Below are the code and all the weights of a small trained network. Each question names an input and a target symbol and asks about switching units off, where a switched-off unit gives its printed mean instead of its output.

import numpy as np


def w(rows, s, z=0):
    codes = np.array(rows[::2]) - 128.0
    scale = np.full(codes.shape[1], s)
    scale[-1] = z or s
    return codes * scale


def f(y):
    return y / 2 * (1 + np.tanh(0.7978845608 * (y + 0.044715 * y**3)))


def softmax(a):
    e = np.exp(a - a.max(-1, keepdims=True))
    return e / e.sum(-1, keepdims=True)


def log_softmax(a):
    a = a - a.max(-1, keepdims=True)
    return a - np.log(np.exp(a).sum(-1, keepdims=True))


def net(x, mask):
    ids = ['Ξαδζλμστφ'.index(c) for c in x.split()]
    T = len(ids)
    res = E[ids] + P[:T]
    u = 0
    for l in range(2):
        q, k, v = (res @ M[l].T for M in (Q, K, V))
        z = softmax(np.where(np.tri(T) > 0, q @ k.T / 2**0.5, -1e9)) @ v
        res = res + np.where(mask[u], z, O[l][:, -1]) @ O[l][:, :-1]
        u += 1
        y = f(res @ A[l][:, :-1].T + A[l][:, -1])
        res = res + np.where(mask[u : u + 4], y, B[l][:, -1]) @ B[l][:, :-1]
        u += 4
    return log_softmax(res[-1] @ U[:, :-1].T + U[:, -1])


Q, K, V, O, A, B = {}, {}, {}, {}, {}, {}
E = w([
[92,71,88,110,198],'Ξ',
[4,115,104,109,54],'α',
[125,79,144,149,167],'δ',
[169,47,121,117,66],'ζ',
[175,84,88,128,206],'λ',
[112,124,170,177,180],'μ',
[122,46,107,109,184],'σ',
[162,126,96,173,129],'τ',
[91,117,114,222,118],'φ',
],0.018)
P = w([
[208,3,255,146,193],'0',
[130,168,53,153,133],'1',
[131,158,65,162,143],'2',
[127,158,70,163,152],'3',
[126,161,78,172,151],'4',
[126,171,87,182,166],'5',
[112,176,108,188,179],'6',
],0.0052)
Q[0] = w([
[50,132,152,5,101],'L0H0',
[123,97,117,108,193],'L0H0',
],0.021)
K[0] = w([
[14,249,49,164,236],'L0H0',
[140,81,137,200,203],'L0H0',
],0.016)
V[0] = w([
[119,103,7,214,98],'L0H0',
[193,183,139,168,27],'L0H0',
],0.014)
O[0] = w([
[2,158,18,167,34,169],'L0H0',
[218,208,187,192,82,6],'L0H0',
],0.0091,0.012)
A[0] = w([
[233,182,68,183,229,131],'L0N0',
[205,143,255,32,76,4],'L0N1',
[122,187,62,164,188,52],'L0N2',
[145,129,89,33,31,129],'L0N3',
],0.0091,0.0032)
B[0] = w([
[193,136,62,254,171,174],'L0N0',
[69,132,8,213,79,132],'L0N1',
[122,178,179,115,185,228],'L0N2',
[165,52,141,141,199,252],'L0N3',
],0.0098,0.0036)
Q[1] = w([
[63,88,90,252,177],'L1H0',
[148,109,109,173,142],'L1H0',
],0.024)
K[1] = w([
[255,8,206,105,32],'L1H0',
[98,99,207,141,75],'L1H0',
],0.014)
V[1] = w([
[196,41,247,124,130],'L1H0',
[197,147,66,154,217],'L1H0',
],0.015)
O[1] = w([
[209,72,223,66,94,255],'L1H0',
[139,222,80,9,132,183],'L1H0',
],0.012,0.0067)
A[1] = w([
[100,180,152,25,62,163],'L1N0',
[162,191,144,21,83,2],'L1N1',
[225,167,185,103,1,254],'L1N2',
[83,134,140,92,5,64],'L1N3',
],0.01,0.0042)
B[1] = w([
[248,152,57,144,126,234],'L1N0',
[44,87,198,205,168,249],'L1N1',
[101,205,141,82,52,226],'L1N2',
[96,79,181,158,187,159],'L1N3',
],0.014,0.015)
U = w([
[22,146,115,86,156,180],'Ξ',
[65,62,172,205,134,1],'α',
[99,111,167,146,108,192],'δ',
[132,79,50,131,2,165],'ζ',
[156,126,117,194,189,129],'λ',
[78,196,196,197,191,86],'μ',
[155,43,102,117,112,113],'σ',
[143,192,38,152,85,249],'τ',
[47,183,135,206,135,65],'φ',
],0.0057,0.0035)

Each question gives the input, a string of symbols that net reads in full, and the target symbol t.
The units are the heads (2 rows each of Q, K, V and O) and the neurons (one row each of A and B). Each row of codes is followed by its name. A weight is (code - 128) times the scale printed after its matrix; where a second scale follows, it is the last column's (O, A, B and U).
mask holds one flag per unit, layer by layer, with each layer's heads first. A switched-off unit (its flag False) gives its mean, the last column of its rows in O or B, instead of its output. The means were averaged over made-up inputs and are rounded, as every weight is.
A unit's drop is (log p(t) with every unit on - log p(t) with that unit switched off) / (log p(t) with every unit on - log p(t) with every unit switched off).
The circuit of an input: a set's keep is (log p(t) with only the set's units on - log p(t) with every unit switched off) / (log p(t) with every unit on - log p(t) with every unit switched off). Starting from all 10 units, units are removed one at a time, each time the one whose removal leaves the highest keep (on an exact tie, the one counted first), for as long as the keep stays at least 0.8.
units of the circuit, in order: the units of the circuit, biggest drop first
k most important neurons: the k neurons with the biggest drops, biggest first
k most important neurons of layer l: the k neurons of layer l with the biggest drops, biggest first
input φ τ α τ, target φ: units of the circuit, in order => [L1H0; L0H0]
input α τ σ λ Ξ δ, target α: units of the circuit, in order => [L1H0]
input Ξ φ φ φ, target Ξ: 3 most important neurons => [L1N0; L1N1; L0N3]
input λ φ δ, target λ: 2 most important neurons => [L1N0; L1N1]
input ζ ζ σ, target ζ: units of the circuit, in order => [L0N3; L1H0; L1N2; L1N1]
input σ λ τ, target σ: units of the circuit, in order => [L0H0; L1H0]
input α τ λ, target α: 3 most important neurons => [L1N0; L1N2; L0N0]
input μ Ξ Ξ τ, target μ: units of the circuit, in order => [L1N1; L1H0; L0H0; L1N2]
input σ Ξ λ, target σ: 2 most important neurons of layer 0 => [L0N0; L0N3]
input α δ φ τ, target α: 3 most important neurons => [L1N0; L1N2; L0N0]
input μ λ λ φ μ φ, target μ: units of the circuit, in order => [L1N1; L0H0; L1H0; L1N2]
input ζ Ξ α τ, target τ: 2 most important neurons => [L1N1; L0N1]
input μ Ξ μ, target μ: 2 most important neurons of layer 1 => [L1N1; L1N2]
input φ μ τ σ δ λ, target φ: 2 most important neurons => [L1N0; L0N3]
input σ δ λ ζ α, target α: most important neuron of layer 0 => [L0N0]
input μ φ τ Ξ σ μ λ, target μ: 3 most important neurons => [L1N1; L1N2; L0N0]
input δ α μ, target δ: 2 most important neurons => [L1N1; L1N2]
input σ φ φ, target σ: 2 most important neurons of layer 1 => [L1N2; L1N1]
input δ μ σ μ φ, target δ: 2 most important neurons of layer 1 => [L1N1; L1N2]
input Ξ μ Ξ, target Ξ: most important neuron => [L1N0]
input Ξ τ Ξ α δ, target Ξ: 3 most important neurons => [L1N0; L0N3; L1N1]
input α φ φ α, target α: 2 most important neurons of layer 1 => [L1N0; L1N2]
input δ ζ λ λ δ τ, target τ: 2 most important neurons => [L0N3; L1N1]
input α δ τ σ, target α: 2 most important neurons of layer 1 => [L1N0; L1N2]
input Ξ δ α μ Ξ μ, target Ξ: 2 most important neurons => [L1N0; L1N1]
